Below is a small trained network, with its code and all its weights. Each question gives an input and a class and asks what happens when units are switched off, that is, made to give their printed mean instead of their output.

import numpy as np


def w(rows, s, z=0):
    codes = np.array(rows[::2]) - 128.0
    scale = np.full(codes.shape[1], s)
    scale[-1] = z or s
    return codes * scale


def f(y):
    return y / 2 * (1 + np.tanh(0.7978845608 * (y + 0.044715 * y**3)))


def log_softmax(a):
    a = a - a.max(-1, keepdims=True)
    return a - np.log(np.exp(a).sum(-1, keepdims=True))


def net(x, mask):
    res = np.array(x, float).reshape(1, 6) / 4 @ E
    y = f(res @ A[0][:, :-1].T + A[0][:, -1])
    res = res + np.where(mask, y, B[0][:, -1]) @ B[0][:, :-1]
    return log_softmax(res[-1] @ U[:, :-1].T + U[:, -1])


A, B = {}, {}
E = w([
[125,89,97,146,86,178,13,99,72],'x0',
[145,146,121,141,127,147,144,127,116],'x1',
[52,138,68,122,176,212,115,105,168],'x2',
[130,115,132,136,112,136,135,134,147],'x3',
[139,133,128,156,91,166,165,133,132],'x4',
[172,159,128,1,66,142,134,75,148],'x5',
],0.02)
A[0] = w([
[130,199,141,3,100,119,192,111,175,123],'N0',
[158,115,127,72,69,191,53,60,92,104],'N1',
[203,181,145,64,60,111,96,64,159,125],'N2',
[120,64,115,205,135,109,106,126,54,142],'N3',
[61,150,158,93,144,93,237,111,140,213],'N4',
[167,53,172,174,207,123,180,166,114,193],'N5',
[185,112,190,155,72,40,138,128,63,254],'N6',
[32,104,79,186,216,182,164,91,154,158],'N7',
[160,58,119,152,107,173,49,101,72,162],'N8',
[76,162,58,77,171,209,127,80,207,116],'N9',
[75,130,164,156,193,93,195,200,141,181],'N10',
],0.011,0.012)
B[0] = w([
[192,91,166,93,157,162,90,147,136,245],'N0',
[89,56,104,76,78,141,146,134,104,216],'N1',
[127,64,178,70,113,111,162,83,112,230],'N2',
[125,118,162,183,123,98,97,187,123,200],'N3',
[183,152,123,119,172,118,122,94,215,231],'N4',
[99,196,121,115,130,89,158,154,123,206],'N5',
[141,172,175,113,106,2,152,142,122,252],'N6',
[92,137,117,166,179,172,100,91,126,246],'N7',
[111,93,118,197,98,111,96,146,74,219],'N8',
[145,135,65,89,120,203,76,159,161,230],'N9',
[91,182,96,132,151,103,144,88,145,225],'N10',
],0.015,0.026)
U = w([
[75,244,118,122,174,37,240,172,168,250],'0',
[122,149,168,216,79,55,72,255,69,233],'1',
[241,115,219,67,178,87,210,127,164,133],'2',
[86,44,178,83,60,72,194,83,41,19],'3',
[43,213,93,160,236,179,173,68,195,151],'4',
[43,75,105,229,189,202,63,194,88,55],'5',
[229,122,116,84,183,200,93,137,210,159],'6',
[47,66,49,57,66,205,118,179,108,20],'7',
],0.0089,0.0022)

Each question gives the input, the list of numbers given to net, and the class t.
The units are the neurons (one row each of A and B). Each row of codes is followed by its name. A weight is (code - 128) times the scale printed after its matrix; where a second scale follows, it is the last column's (A, B and U).
mask holds one flag per neuron, in row order. A switched-off neuron (its flag False) gives its mean, the last column of its row in B, instead of its output. The means were averaged over made-up inputs and are rounded, as every weight is.
A unit's drop is (log p(t) with every unit on - log p(t) with that unit switched off) / (log p(t) with every unit on - log p(t) with every unit switched off).
The circuit of an input: a set's keep is (log p(t) with only the set's units on - log p(t) with every unit switched off) / (log p(t) with every unit on - log p(t) with every unit switched off). Starting from all 11 units, units are removed one at a time, each time the one whose removal leaves the highest keep (on an exact tie, the one counted first), for as long as the keep stays at least 0.8.
circuit, biggest first: the units of the circuit, biggest drop first
most important unit: the unit with the biggest drop
k most important neurons: the k neurons with the biggest drops, biggest first
drop when u is switched off: that unit's drop, to one decimal
input [0,-6,1,-6,-8,4], class 6: most important unit	N6
input [8,8,-1,0,-5,1], class 3: 2 most important neurons	(N1, N9)
input [7,6,-8,-5,-5,1], class 3: 3 most important neurons	(N1, N2, N9)
input [2,0,8,-3,5,1], class 7: 3 most important neurons	(N9, N3, N1)
input [-6,-2,1,-3,6,-8], class 4: 2 most important neurons	(N7, N6)
input [1,6,0,-8,6,0], class 1: 3 most important neurons	(N2, N10, N4)
input [-5,0,1,7,5,8], class 6: 3 most important neurons	(N6, N9, N0)
input [-5,0,-6,-4,8,0], class 0: 3 most important neurons	(N5, N10, N6)
input [1,2,8,-4,0,3], class 7: 2 most important neurons	(N4, N1)
input [1,-8,-4,3,-6,-1], class 1: 2 most important neurons	(N4, N10)
input [4,6,0,-5,-5,1], class 3: 2 most important neurons	(N9, N1)
input [1,-5,8,4,-5,-3], class 5: 2 most important neurons	(N4, N6)
input [0,4,-6,-7,-2,-1], class 0: 2 most important neurons	(N8, N0)
input [8,6,0,-4,3,-6], class 1: circuit, biggest first	(N3)
input [3,3,8,-5,0,1], class 7: 3 most important neurons	(N9, N1, N3)
input [1,-1,6,6,7,6], class 7: 2 most important neurons	(N1, N4)
input [1,7,2,5,4,-3], class 5: drop when N4 is switched off	1.2
input [-2,8,3,-3,3,3], class 6: drop when N7 is switched off	0.0
input [2,7,2,0,-1,-3], class 5: drop when N6 is switched off	2.3
input [1,5,-1,-7,7,1], class 3: circuit, biggest first	(N4)
input [-1,-8,-5,-8,3,0], class 0: drop when N0 is switched off	0.6
